Here is a tiny trained network, its code and every weight. The questions are about switching its units off for an input and a class, where a switched-off unit gives its printed mean instead of its output.

import numpy as np


def w(rows, s, z=0):
    codes = np.array(rows[::2]) - 128.0
    scale = np.full(codes.shape[1], s)
    scale[-1] = z or s
    return codes * scale


def f(y):
    return np.maximum(y, 0)


def log_softmax(a):
    a = a - a.max(-1, keepdims=True)
    return a - np.log(np.exp(a).sum(-1, keepdims=True))


def net(x, mask):
    res = np.array(x, float).reshape(1, 6) / 4 @ E
    y = f(res @ A[0][:, :-1].T + A[0][:, -1])
    res = res + np.where(mask, y, B[0][:, -1]) @ B[0][:, :-1]
    return log_softmax(res[-1] @ U[:, :-1].T + U[:, -1])


A, B = {}, {}
E = w([
[136,115,124,109],'x0',
[227,136,192,97],'x1',
[123,157,254,35],'x2',
[127,128,128,129],'x3',
[159,85,106,61],'x4',
[89,8,162,161],'x5',
],0.0078)
A[0] = w([
[56,186,164,87,183],'neuron 1',
[100,30,148,184,243],'neuron 2',
[162,149,126,117,168],'neuron 3',
[185,197,166,147,42],'neuron 4',
[97,120,65,57,244],'neuron 5',
[115,126,182,113,191],'neuron 6',
[188,136,120,141,151],'neuron 7',
[250,89,142,192,241],'neuron 8',
[69,103,122,120,212],'neuron 9',
[147,186,100,104,222],'neuron 10',
[207,154,146,121,128],'neuron 11',
[89,93,83,180,170],'neuron 12',
[102,172,179,149,129],'neuron 13',
[127,68,132,124,217],'neuron 14',
[142,71,203,147,21],'neuron 15',
[167,156,87,159,231],'neuron 16',
[97,160,163,66,171],'neuron 17',
[129,75,129,152,254],'neuron 18',
[137,147,187,91,56],'neuron 19',
[166,168,84,174,173],'neuron 20',
[154,89,217,166,221],'neuron 21',
[39,107,148,104,216],'neuron 22',
[161,178,143,150,250],'neuron 23',
[136,112,159,127,10],'neuron 24',
[178,72,150,158,253],'neuron 25',
[73,193,86,90,237],'neuron 26',
[147,66,106,89,167],'neuron 27',
[44,146,57,79,236],'neuron 28',
],0.013,0.003)
B[0] = w([
[192,130,194,94,223],'neuron 1',
[36,157,195,94,255],'neuron 2',
[170,106,89,88,172],'neuron 3',
[140,101,104,51,191],'neuron 4',
[142,113,187,199,195],'neuron 5',
[118,241,137,61,198],'neuron 6',
[63,74,92,106,173],'neuron 7',
[25,194,105,108,231],'neuron 8',
[95,61,232,117,194],'neuron 9',
[166,24,131,117,207],'neuron 10',
[87,63,28,66,198],'neuron 11',
[80,14,161,198,230],'neuron 12',
[160,141,181,57,184],'neuron 13',
[110,161,156,172,193],'neuron 14',
[144,188,2,148,184],'neuron 15',
[161,66,15,187,206],'neuron 16',
[189,214,198,134,213],'neuron 17',
[53,170,178,177,204],'neuron 18',
[154,166,147,77,195],'neuron 19',
[189,110,81,122,208],'neuron 20',
[71,249,37,113,221],'neuron 21',
[81,169,212,121,213],'neuron 22',
[184,72,77,70,203],'neuron 23',
[180,157,28,179,142],'neuron 24',
[43,245,85,204,206],'neuron 25',
[177,62,182,216,220],'neuron 26',
[78,158,107,170,185],'neuron 27',
[178,63,204,180,227],'neuron 28',
],0.006,0.0081)
U = w([
[169,81,92,159,114],'0',
[111,108,154,139,42],'1',
[165,125,34,110,224],'2',
[91,163,103,110,229],'3',
[195,154,188,130,247],'4',
[91,145,163,60,238],'5',
[121,150,112,11,5],'6',
[146,220,82,97,11],'7',
],0.012,0.003)

Each question gives the input, the list of numbers given to net, and the class t.
The units are the neurons (one row each of A and B). Each row of codes is followed by its name. A weight is (code - 128) times the scale printed after its matrix; where a second scale follows, it is the last column's (A, B and U).
mask holds one flag per neuron, in row order. A switched-off neuron (its flag False) gives its mean, the last column of its row in B, instead of its output. The means were averaged over made-up inputs and are rounded, as every weight is.
A unit's drop is (log p(t) with every unit on - log p(t) with that unit switched off) / (log p(t) with every unit on - log p(t) with every unit switched off).
The circuit of an input: a set's keep is (log p(t) with only the set's units on - log p(t) with every unit switched off) / (log p(t) with every unit on - log p(t) with every unit switched off). Starting from the 12 units with the biggest drops (on a tie, the unit counted first), units are removed one at a time, each time the one whose removal leaves the highest keep (on an exact tie, the one counted first), for as long as the keep stays at least 0.8.
circuit, biggest first: the units of the circuit, biggest drop first
unit that matters most: the unit with the biggest drop
k most important neurons: the k neurons with the biggest drops, biggest first
drop when u is switched off: that unit's drop, to one decimal
input [1,-6,-3,-2,-2,6], class 1: unit that matters most -> neuron 12
input [1,-1,8,-1,-1,-2], class 4: 3 most important neurons -> [neuron 17; neuron 1; neuron 8]
input [4,7,8,-1,6,0], class 6: circuit, biggest first -> [neuron 11; neuron 19]
input [8,8,8,-2,-4,1], class 7: circuit, biggest first -> [neuron 21; neuron 15]
input [-1,1,3,-6,8,8], class 7: circuit, biggest first -> [neuron 15; neuron 21; neuron 25]
input [2,4,3,7,6,-8], class 6: circuit, biggest first -> [neuron 11; neuron 4]
input [-6,0,4,0,-6,-5], class 4: circuit, biggest first -> [neuron 26; neuron 1]
input [8,5,6,-4,-8,3], class 7: 2 most important neurons -> [neuron 21; neuron 15]
input [-2,7,-8,2,-6,2], class 3: drop when neuron 16 is switched off -> -0.2
input [-5,1,4,-5,-7,-1], class 6: drop when neuron 17 is switched off -> -0.1
input [4,4,3,-1,5,-7], class 6: drop when neuron 11 is switched off -> 0.2
